Below are the code and all the weights of a small trained network. Each question names an input and a class and asks about switching units off, where a switched-off unit gives its printed mean instead of its output.

import numpy as np


def w(rows, s, z=0):
    codes = np.array(rows[::2]) - 128.0
    scale = np.full(codes.shape[1], s)
    scale[-1] = z or s
    return codes * scale


def norm(h):
    return h / np.sqrt((h * h).mean(-1, keepdims=True) + 1e-5)


def f(y):
    return np.maximum(y, 0)


def log_softmax(a):
    a = a - a.max(-1, keepdims=True)
    return a - np.log(np.exp(a).sum(-1, keepdims=True))


def net(x, mask):
    res = np.array(x, float).reshape(1, 8) / 4 @ E
    u = 0
    for l in range(2):
        y = f(norm(res) @ A[l][:, :-1].T + A[l][:, -1])
        res = res + np.where(mask[u : u + 9], y, B[l][:, -1]) @ B[l][:, :-1]
        u += 9
    return log_softmax(norm(res)[-1] @ U[:, :-1].T + U[:, -1])


A, B = {}, {}
E = w([
[120,132,129,130,124,124,125],'x0',
[130,125,129,138,113,116,132],'x1',
[69,118,255,154,214,158,189],'x2',
[124,130,131,126,127,131,124],'x3',
[148,123,127,127,130,158,132],'x4',
[183,132,194,211,108,124,52],'x5',
[83,34,109,179,70,210,77],'x6',
[128,84,101,146,157,56,145],'x7',
],0.0088)
A[0] = w([
[86,96,114,162,142,146,134,78],'L0N0',
[143,107,179,117,127,137,159,162],'L0N1',
[131,111,143,250,138,91,149,151],'L0N2',
[176,135,84,72,115,96,148,108],'L0N3',
[240,196,126,163,162,98,78,165],'L0N4',
[66,97,148,205,158,154,159,133],'L0N5',
[141,84,131,134,115,135,136,160],'L0N6',
[88,134,126,152,84,159,86,105],'L0N7',
[69,98,160,120,114,139,107,3],'L0N8',
],0.011,0.0038)
B[0] = w([
[130,116,62,110,137,206,122,159],'L0N0',
[87,155,183,75,182,100,158,174],'L0N1',
[156,174,205,123,98,193,81,205],'L0N2',
[93,254,118,99,59,163,116,191],'L0N3',
[180,195,184,200,171,67,77,254],'L0N4',
[109,149,157,99,177,184,154,205],'L0N5',
[101,97,92,127,115,82,118,159],'L0N6',
[191,117,75,145,125,98,146,178],'L0N7',
[108,119,120,106,183,170,135,149],'L0N8',
],0.0081,0.0084)
A[1] = w([
[135,21,187,141,129,39,115,79],'L1N0',
[178,58,112,91,49,137,46,229],'L1N1',
[91,2,153,132,164,205,108,67],'L1N2',
[176,47,124,203,160,71,62,252],'L1N3',
[179,186,57,133,79,87,249,186],'L1N4',
[145,161,57,44,80,40,147,66],'L1N5',
[156,46,43,18,41,172,149,39],'L1N6',
[130,36,192,138,132,209,76,79],'L1N7',
[147,178,130,52,147,122,227,167],'L1N8',
],0.008,0.0021)
B[1] = w([
[145,111,85,209,70,202,153,141],'L1N0',
[133,4,90,161,123,61,149,238],'L1N1',
[56,138,43,111,105,227,165,236],'L1N2',
[181,111,81,140,64,199,199,243],'L1N3',
[85,107,164,38,108,166,126,239],'L1N4',
[123,215,107,105,145,176,29,234],'L1N5',
[2,138,103,178,182,19,26,238],'L1N6',
[171,232,50,78,93,221,91,235],'L1N7',
[94,81,159,86,104,100,221,254],'L1N8',
],0.0084,0.0044)
U = w([
[136,170,132,102,86,180,81,252],'0',
[116,96,176,89,170,108,191,47],'1',
[197,178,129,202,103,93,50,71],'2',
[167,119,246,172,164,134,99,78],'3',
[83,72,81,173,95,83,16,109],'4',
[125,93,100,121,151,201,172,53],'5',
[216,35,59,206,28,142,104,60],'6',
],0.012,0.0044)

Each question gives the input, the list of numbers given to net, and the class t.
The units are the neurons (one row each of A and B). Each row of codes is followed by its name. A weight is (code - 128) times the scale printed after its matrix; where a second scale follows, it is the last column's (A, B and U).
mask holds one flag per neuron, layer by layer. A switched-off neuron (its flag False) gives its mean, the last column of its row in B, instead of its output. The means were averaged over made-up inputs and are rounded, as every weight is.
A unit's drop is (log p(t) with every unit on - log p(t) with that unit switched off) / (log p(t) with every unit on - log p(t) with every unit switched off).
The circuit of an input: a set's keep is (log p(t) with only the set's units on - log p(t) with every unit switched off) / (log p(t) with every unit on - log p(t) with every unit switched off). Starting from the 12 units with the biggest drops (on a tie, the unit counted first), units are removed one at a time, each time the one whose removal leaves the highest keep (on an exact tie, the one counted first), for as long as the keep stays at least 0.8.
circuit, biggest first: the units of the circuit, biggest drop first
most important unit: the unit with the biggest drop
k most important neurons: the k neurons with the biggest drops, biggest first
top k neurons in layer l: the k neurons of layer l with the biggest drops, biggest first
drop of u: that unit's drop, to one decimal
input [-8,-4,-4,8,4,-1,5,1], class 4: circuit, biggest first : [L1N6, L0N4]
input [-6,8,8,-5,-3,1,2,5], class 0: most important unit : L0N2
input [0,6,-1,-3,7,-3,8,-2], class 4: circuit, biggest first : [L1N6, L0N4]
input [5,6,0,0,4,-2,7,-5], class 4: 2 most important neurons : [L1N6, L0N4]
input [6,-2,0,-4,-3,1,-4,-3], class 2: 2 most important neurons : [L0N4, L0N5]
input [4,0,8,-5,-3,4,6,3], class 0: 2 most important neurons : [L1N7, L0N2]
input [-8,-2,1,8,-2,-7,-2,-4], class 1: 3 most important neurons : [L1N8, L1N7, L1N2]
input [3,0,-8,0,-4,6,1,-3], class 6: 2 most important neurons : [L1N3, L1N1]
input [-6,-4,2,-2,-5,8,6,5], class 0: top 2 neurons in layer 1 : [L1N7, L1N2]
input [-5,6,-8,5,-4,-4,5,-7], class 4: circuit, biggest first : [L1N6, L1N1]
input [0,7,3,-2,-1,-1,7,-4], class 5: top 2 neurons in layer 1 : [L1N2, L1N5]
input [6,0,1,-4,7,2,7,7], class 0: 2 most important neurons : [L1N7, L0N5]
input [-6,-4,-7,8,-3,3,3,-4], class 6: 2 most important neurons : [L1N1, L1N3]
input [4,8,1,0,-4,3,-7,-7], class 3: most important unit : L1N7
input [-2,3,2,3,0,1,8,8], class 0: 3 most important neurons : [L1N7, L0N5, L0N2]
input [7,-8,4,6,6,-2,2,-3], class 5: top 3 neurons in layer 0 : [L0N4, L0N2, L0N3]
input [1,0,1,3,0,2,0,2], class 3: drop of L1N1 : -0.1
input [6,4,-1,4,0,5,3,0], class 6: drop of L1N1 : 0.1
input [1,-5,2,5,-1,8,6,8], class 0: drop of L0N5 : 0.5
input [8,0,-1,8,-8,4,7,8], class 6: most important unit : L1N1
